Below is a small trained network, with its code and all its weights. Each question gives an input and a target symbol and asks what happens when units are switched off, that is, made to give their printed mean instead of their output.

import numpy as np


def w(rows, s, z=0):
    codes = np.array(rows[::2]) - 128.0
    scale = np.full(codes.shape[1], s)
    scale[-1] = z or s
    return codes * scale


def f(y):
    return np.maximum(y, 0)


def softmax(a):
    e = np.exp(a - a.max(-1, keepdims=True))
    return e / e.sum(-1, keepdims=True)


def log_softmax(a):
    a = a - a.max(-1, keepdims=True)
    return a - np.log(np.exp(a).sum(-1, keepdims=True))


def net(x, mask):
    ids = ['αγδεζηθλμξπστφψω'.index(c) for c in x.split()]
    T = len(ids)
    res = E[ids] + P[:T]
    r = res
    for j in range(2):
        rows = slice(2 * j, 2 * j + 2)
        q, k, v = (r @ M[0][rows].T for M in (Q, K, V))
        z = softmax(np.where(np.tri(T) > 0, q @ k.T / 2**0.5, -1e9)) @ v
        o = O[0][rows]
        res = res + np.where(mask[j], z, o[:, -1]) @ o[:, :-1]
    y = f(res @ A[0][:, :-1].T + A[0][:, -1])
    res = res + np.where(mask[2:26], y, B[0][:, -1]) @ B[0][:, :-1]
    return log_softmax(res[-1] @ U[:, :-1].T + U[:, -1])


Q, K, V, O, A, B = {}, {}, {}, {}, {}, {}
E = w([
[118,75,72],'α',
[106,71,139],'γ',
[129,118,81],'δ',
[188,118,57],'ε',
[66,239,121],'ζ',
[3,52,234],'η',
[114,98,169],'θ',
[136,80,168],'λ',
[127,136,198],'μ',
[130,100,154],'ξ',
[177,146,61],'π',
[150,74,155],'σ',
[38,84,229],'τ',
[141,155,90],'φ',
[96,175,88],'ψ',
[99,157,90],'ω',
],0.015)
P = w([
[100,249,113],'0',
[53,74,125],'1',
[59,72,127],'2',
[73,77,124],'3',
[61,77,133],'4',
[56,85,138],'5',
[69,75,133],'6',
[58,77,138],'7',
[62,66,136],'8',
],0.015)
Q[0] = w([
[47,120,206],'H1',
[112,86,253],'H1',
[2,169,72],'H2',
[55,59,137],'H2',
],0.0099)
K[0] = w([
[136,151,152],'H1',
[145,250,156],'H1',
[141,173,106],'H2',
[53,131,105],'H2',
],0.011)
V[0] = w([
[57,7,137],'H1',
[82,86,32],'H1',
[79,127,124],'H2',
[117,93,126],'H2',
],0.013)
O[0] = w([
[153,255,178,140],'H1',
[62,255,53,105],'H1',
[88,187,156,255],'H2',
[43,163,186,154],'H2',
],0.0094,0.0085)
A[0] = w([
[77,29,100,124],'N1',
[24,98,60,93],'N2',
[99,218,117,93],'N3',
[39,118,221,175],'N4',
[109,155,135,192],'N5',
[149,116,229,169],'N6',
[150,140,192,115],'N7',
[16,141,96,182],'N8',
[124,179,235,241],'N9',
[86,45,154,126],'N10',
[168,143,85,149],'N11',
[49,147,156,110],'N12',
[180,155,148,171],'N13',
[144,123,32,187],'N14',
[189,127,81,56],'N15',
[105,160,149,160],'N16',
[89,188,206,112],'N17',
[175,252,110,186],'N18',
[160,119,66,193],'N19',
[73,137,67,254],'N20',
[184,152,153,160],'N21',
[123,94,50,15],'N22',
[38,146,123,160],'N23',
[135,152,98,197],'N24',
],0.011,0.0034)
B[0] = w([
[133,123,108,212],'N1',
[72,133,147,188],'N2',
[154,23,109,178],'N3',
[176,178,112,253],'N4',
[104,110,183,156],'N5',
[197,197,110,173],'N6',
[254,137,104,149],'N7',
[122,145,127,210],'N8',
[92,118,154,203],'N9',
[210,111,88,216],'N10',
[118,129,185,130],'N11',
[172,134,105,203],'N12',
[49,137,174,135],'N13',
[130,191,173,133],'N14',
[155,150,250,129],'N15',
[128,145,189,163],'N16',
[166,141,158,202],'N17',
[76,79,66,181],'N18',
[107,220,148,131],'N19',
[50,170,151,159],'N20',
[94,185,126,134],'N21',
[23,64,124,139],'N22',
[105,139,92,201],'N23',
[31,95,94,140],'N24',
],0.0062,0.03)
U = w([
[31,187,201,172],'α',
[94,185,153,218],'γ',
[90,91,228,112],'δ',
[154,181,2,34],'ε',
[131,38,171,3],'ζ',
[176,218,222,78],'η',
[171,122,125,85],'θ',
[187,159,75,40],'λ',
[229,87,90,213],'μ',
[177,143,82,96],'ξ',
[122,105,130,22],'π',
[164,125,135,75],'σ',
[208,161,167,214],'τ',
[151,99,117,73],'φ',
[99,73,189,58],'ψ',
[126,124,92,75],'ω',
],0.0081,0.0038)

Each question gives the input, a string of symbols that net reads in full, and the target symbol t.
The units are the heads (2 rows each of Q, K, V and O) and the neurons (one row each of A and B). Each row of codes is followed by its name. A weight is (code - 128) times the scale printed after its matrix; where a second scale follows, it is the last column's (O, A, B and U).
mask holds one flag per unit, heads first, then neurons. A switched-off unit (its flag False) gives its mean, the last column of its rows in O or B, instead of its output. The means were averaged over made-up inputs and are rounded, as every weight is.
A unit's drop is (log p(t) with every unit on - log p(t) with that unit switched off) / (log p(t) with every unit on - log p(t) with every unit switched off).
The circuit of an input: a set's keep is (log p(t) with only the set's units on - log p(t) with every unit switched off) / (log p(t) with every unit on - log p(t) with every unit switched off). Starting from the 12 units with the biggest drops (on a tie, the unit counted first), units are removed one at a time, each time the one whose removal leaves the highest keep (on an exact tie, the one counted first), for as long as the keep stays at least 0.8.
circuit, biggest first: the units of the circuit, biggest drop first
k most important neurons: the k neurons with the biggest drops, biggest first
which heads matter: for each layer, one digit per head in row order, 1 if its drop is at least 0.15 and else 0, layers parted by /
drop when u is switched off: that unit's drop, to one decimal
input ζ η η τ ω σ σ, target ζ: circuit, biggest first -> [H1]
input ψ ξ η ε, target α: circuit, biggest first -> [H1; N10; N4]
input α τ α τ, target α: circuit, biggest first -> [H1; N2; N20]
input η η ε η τ η η τ ω, target α: which heads matter -> 00
input μ τ η τ, target μ: which heads matter -> 10
input η σ ω μ ξ τ ζ ζ θ, target η: which heads matter -> 10
input λ γ μ φ, target α: circuit, biggest first -> [N10; H1; N4]
input μ η θ, target μ: circuit, biggest first -> [H1; N10]
input α τ φ μ, target α: circuit, biggest first -> [H1; N10; N7]
input α η φ τ α η η η τ, target α: circuit, biggest first -> [H1; N2; H2]
input ζ η ε μ η γ τ, target ζ: 2 most important neurons -> [N22; N2]
input ε μ ε η σ τ ω, target α: drop when N10 is switched off -> 0.4
input τ ψ μ η σ η θ, target τ: drop when H1 is switched off -> 0.6
input η α θ, target η: drop when N10 is switched off -> 0.1
input α η η η, target α: most important neuron -> [N2]
